Below are the code and all the weights of a small trained network. Each question names an input and a class and asks about switching units off, where a switched-off unit gives its printed mean instead of its output.

import numpy as np


def w(rows, s, z=0):
    codes = np.array(rows[::2]) - 128.0
    scale = np.full(codes.shape[1], s)
    scale[-1] = z or s
    return codes * scale


def f(y):
    return y / 2 * (1 + np.tanh(0.7978845608 * (y + 0.044715 * y**3)))


def log_softmax(a):
    a = a - a.max(-1, keepdims=True)
    return a - np.log(np.exp(a).sum(-1, keepdims=True))


def net(x, mask):
    res = np.array(x, float).reshape(1, 4) / 4 @ E
    y = f(res @ A[0][:, :-1].T + A[0][:, -1])
    res = res + np.where(mask, y, B[0][:, -1]) @ B[0][:, :-1]
    return log_softmax(res[-1] @ U[:, :-1].T + U[:, -1])


A, B = {}, {}
E = w([
[129,148,110,147,131,111,132,107,132,131],'x0',
[115,111,44,34,139,111,197,118,178,116],'x1',
[124,161,174,48,130,157,70,21,121,100],'x2',
[138,117,93,83,165,6,35,141,79,144],'x3',
],0.014)
A[0] = w([
[130,139,154,163,128,222,194,85,141,127,107],'neuron 1',
[133,129,46,9,124,126,210,114,152,112,195],'neuron 2',
[133,124,113,85,147,55,59,158,86,134,94],'neuron 3',
[131,118,96,182,135,107,171,231,129,129,5],'neuron 4',
[136,147,120,98,139,80,75,146,96,134,147],'neuron 5',
[138,143,208,237,115,156,40,121,74,119,167],'neuron 6',
[131,144,171,53,134,172,81,1,127,117,3],'neuron 7',
[136,143,144,140,120,200,179,108,137,128,134],'neuron 8',
],0.019,0.0038)
B[0] = w([
[127,112,114,109,66,88,83,55,148,85,219],'neuron 1',
[118,119,188,114,249,129,124,136,159,182,254],'neuron 2',
[129,125,135,120,59,141,106,46,156,74,224],'neuron 3',
[148,178,84,141,73,151,159,188,42,133,202],'neuron 4',
[110,88,122,153,100,106,109,109,174,100,196],'neuron 5',
[117,118,165,89,250,129,147,143,164,182,236],'neuron 6',
[149,167,74,165,75,140,173,212,48,140,233],'neuron 7',
[118,96,138,149,99,127,96,99,165,87,196],'neuron 8',
],0.016,0.033)
U = w([
[94,134,162,93,253,108,137,143,175,198,252],'0',
[98,112,112,116,87,92,88,68,182,50,134],'1',
[146,189,64,140,106,126,170,210,44,148,4],'2',
],0.012,0.0014)

Each question gives the input, the list of numbers given to net, and the class t.
The units are the neurons (one row each of A and B). Each row of codes is followed by its name. A weight is (code - 128) times the scale printed after its matrix; where a second scale follows, it is the last column's (A, B and U).
mask holds one flag per neuron, in row order. A switched-off neuron (its flag False) gives its mean, the last column of its row in B, instead of its output. The means were averaged over made-up inputs and are rounded, as every weight is.
A unit's drop is (log p(t) with every unit on - log p(t) with that unit switched off) / (log p(t) with every unit on - log p(t) with every unit switched off).
The circuit of an input: a set's keep is (log p(t) with only the set's units on - log p(t) with every unit switched off) / (log p(t) with every unit on - log p(t) with every unit switched off). Starting from all 8 units, units are removed one at a time, each time the one whose removal leaves the highest keep (on an exact tie, the one counted first), for as long as the keep stays at least 0.8.
units of the circuit, in order: the units of the circuit, biggest drop first
unit that matters most: the unit with the biggest drop
k most important neurons: the k neurons with the biggest drops, biggest first
drop when u is switched off: that unit's drop, to one decimal
input [-4,2,6,-3], class 2: units of the circuit, in order	[neuron 7]
input [-7,5,-8,-7], class 2: 3 most important neurons	[neuron 4; neuron 3; neuron 5]
input [4,1,4,3], class 2: 2 most important neurons	[neuron 7; neuron 1]
input [-8,-6,-2,-8], class 1: 2 most important neurons	[neuron 1; neuron 2]
input [4,-6,-7,-2], class 2: 2 most important neurons	[neuron 4; neuron 2]
input [6,-3,-7,7], class 1: 3 most important neurons	[neuron 3; neuron 7; neuron 5]
input [7,6,7,1], class 2: 2 most important neurons	[neuron 7; neuron 6]
input [2,-3,-4,3], class 2: 4 most important neurons	[neuron 2; neuron 4; neuron 1; neuron 8]
input [1,-8,8,-3], class 0: 2 most important neurons	[neuron 6; neuron 4]
input [-7,5,0,-8], class 1: 2 most important neurons	[neuron 1; neuron 6]
input [2,5,-4,7], class 1: 2 most important neurons	[neuron 3; neuron 6]
input [6,-2,7,4], class 2: drop when neuron 7 is switched off	2.1
input [-6,-4,-5,6], class 1: drop when neuron 7 is switched off	1.7
input [-4,2,6,-4], class 2: unit that matters most	neuron 7
input [6,0,8,-1], class 2: drop when neuron 7 is switched off	0.2
